Below is a small trained network, with its code and all its weights. Each question gives an input and a class and asks what happens when units are switched off, that is, made to give their printed mean instead of their output.

import numpy as np


def w(rows, s, z=0):
    codes = np.array(rows[::2]) - 128.0
    scale = np.full(codes.shape[1], s)
    scale[-1] = z or s
    return codes * scale


def norm(h):
    return h / np.sqrt((h * h).mean(-1, keepdims=True) + 1e-5)


def f(y):
    return np.maximum(y, 0)


def log_softmax(a):
    a = a - a.max(-1, keepdims=True)
    return a - np.log(np.exp(a).sum(-1, keepdims=True))


def net(x, mask):
    res = np.array(x, float).reshape(1, 2) / 4 @ E
    u = 0
    for l in range(2):
        y = f(norm(res) @ A[l][:, :-1].T + A[l][:, -1])
        res = res + np.where(mask[u : u + 11], y, B[l][:, -1]) @ B[l][:, :-1]
        u += 11
    return log_softmax(norm(res)[-1] @ U[:, :-1].T + U[:, -1])


A, B = {}, {}
E = w([
[92,144,183,141],'x0',
[114,254,116,116],'x1',
],0.009)
A[0] = w([
[47,88,211,178,85],'0.n1',
[166,137,124,106,93],'0.n2',
[154,143,194,181,4],'0.n3',
[140,180,255,104,99],'0.n4',
[116,154,114,125,85],'0.n5',
[90,184,195,145,143],'0.n6',
[193,149,90,109,109],'0.n7',
[89,126,153,124,35],'0.n8',
[176,109,132,167,174],'0.n9',
[173,203,154,48,105],'0.n10',
[78,149,26,178,165],'0.n11',
],0.0089,0.003)
B[0] = w([
[134,131,94,123,236],'0.n1',
[142,114,133,38,143],'0.n2',
[54,254,75,195,145],'0.n3',
[118,115,69,136,236],'0.n4',
[156,136,90,121,160],'0.n5',
[156,82,149,117,252],'0.n6',
[100,85,74,112,186],'0.n7',
[62,214,84,166,140],'0.n8',
[166,117,119,198,194],'0.n9',
[118,102,128,149,241],'0.n10',
[222,86,174,186,202],'0.n11',
],0.008,0.0043)
A[1] = w([
[123,173,137,148,243],'1.n1',
[108,80,159,77,160],'1.n2',
[168,86,163,100,145],'1.n3',
[3,128,189,136,254],'1.n4',
[151,123,171,191,190],'1.n5',
[107,110,79,168,108],'1.n6',
[120,146,208,114,95],'1.n7',
[166,147,111,123,95],'1.n8',
[176,126,176,122,106],'1.n9',
[68,120,88,124,221],'1.n10',
[167,181,169,101,79],'1.n11',
],0.015,0.0026)
B[1] = w([
[75,27,138,126,210],'1.n1',
[115,65,219,106,174],'1.n2',
[67,186,170,138,226],'1.n3',
[254,31,74,195,204],'1.n4',
[145,200,130,90,225],'1.n5',
[123,193,95,125,254],'1.n6',
[83,193,124,72,137],'1.n7',
[97,71,210,160,184],'1.n8',
[87,152,103,29,147],'1.n9',
[198,210,115,152,191],'1.n10',
[97,149,185,88,170],'1.n11',
],0.0091,0.0056)
U = w([
[206,85,89,199,155],'0',
[68,66,251,100,179],'1',
[118,226,118,90,205],'2',
[30,114,79,90,24],'3',
[87,120,104,68,8],'4',
[79,122,96,58,17],'5',
],0.021,0.012)

Each question gives the input, the list of numbers given to net, and the class t.
The units are the neurons (one row each of A and B). Each row of codes is followed by its name. A weight is (code - 128) times the scale printed after its matrix; where a second scale follows, it is the last column's (A, B and U).
mask holds one flag per neuron, layer by layer. A switched-off neuron (its flag False) gives its mean, the last column of its row in B, instead of its output. The means were averaged over made-up inputs and are rounded, as every weight is.
A unit's drop is (log p(t) with every unit on - log p(t) with that unit switched off) / (log p(t) with every unit on - log p(t) with every unit switched off).
The circuit of an input: a set's keep is (log p(t) with only the set's units on - log p(t) with every unit switched off) / (log p(t) with every unit on - log p(t) with every unit switched off). Starting from the 12 units with the biggest drops (on a tie, the unit counted first), units are removed one at a time, each time the one whose removal leaves the highest keep (on an exact tie, the one counted first), for as long as the keep stays at least 0.8.
units of the circuit, in order: the units of the circuit, biggest drop first
unit that matters most: the unit with the biggest drop
k most important neurons: the k neurons with the biggest drops, biggest first
top k neurons in layer l: the k neurons of layer l with the biggest drops, biggest first
drop when u is switched off: that unit's drop, to one decimal
input [7,1], class 0: units of the circuit, in order -> 1.n4
input [-3,-3], class 2: top 4 neurons in layer 1 -> 1.n4, 1.n1, 1.n3, 1.n8
input [2,-3], class 2: top 3 neurons in layer 0 -> 0.n6, 0.n1, 0.n9
input [5,-2], class 0: 2 most important neurons -> 1.n4, 0.n11
input [1,4], class 1: top 2 neurons in layer 1 -> 1.n8, 1.n1
input [-6,6], class 0: units of the circuit, in order -> 0.n11, 1.n8
input [-3,0], class 2: 2 most important neurons -> 1.n1, 1.n4
input [-8,8], class 0: 2 most important neurons -> 1.n3, 0.n7
input [-6,5], class 0: 2 most important neurons -> 0.n7, 0.n11
input [-3,1], class 2: 3 most important neurons -> 1.n1, 1.n4, 0.n4
input [-5,-7], class 1: top 3 neurons in layer 1 -> 1.n4, 1.n2, 1.n3
input [-7,6], class 0: 3 most important neurons -> 0.n7, 0.n11, 1.n8
input [3,-2], class 2: 2 most important neurons -> 0.n1, 1.n6
input [5,7], class 1: 3 most important neurons -> 1.n1, 0.n6, 1.n11
input [3,-3], class 2: unit that matters most -> 0.n1
input [4,0], class 0: drop when 0.n5 is switched off -> 0.1
input [5,1], class 0: drop when 1.n4 is switched off -> 0.3
input [1,0], class 2: drop when 0.n4 is switched off -> 0.0
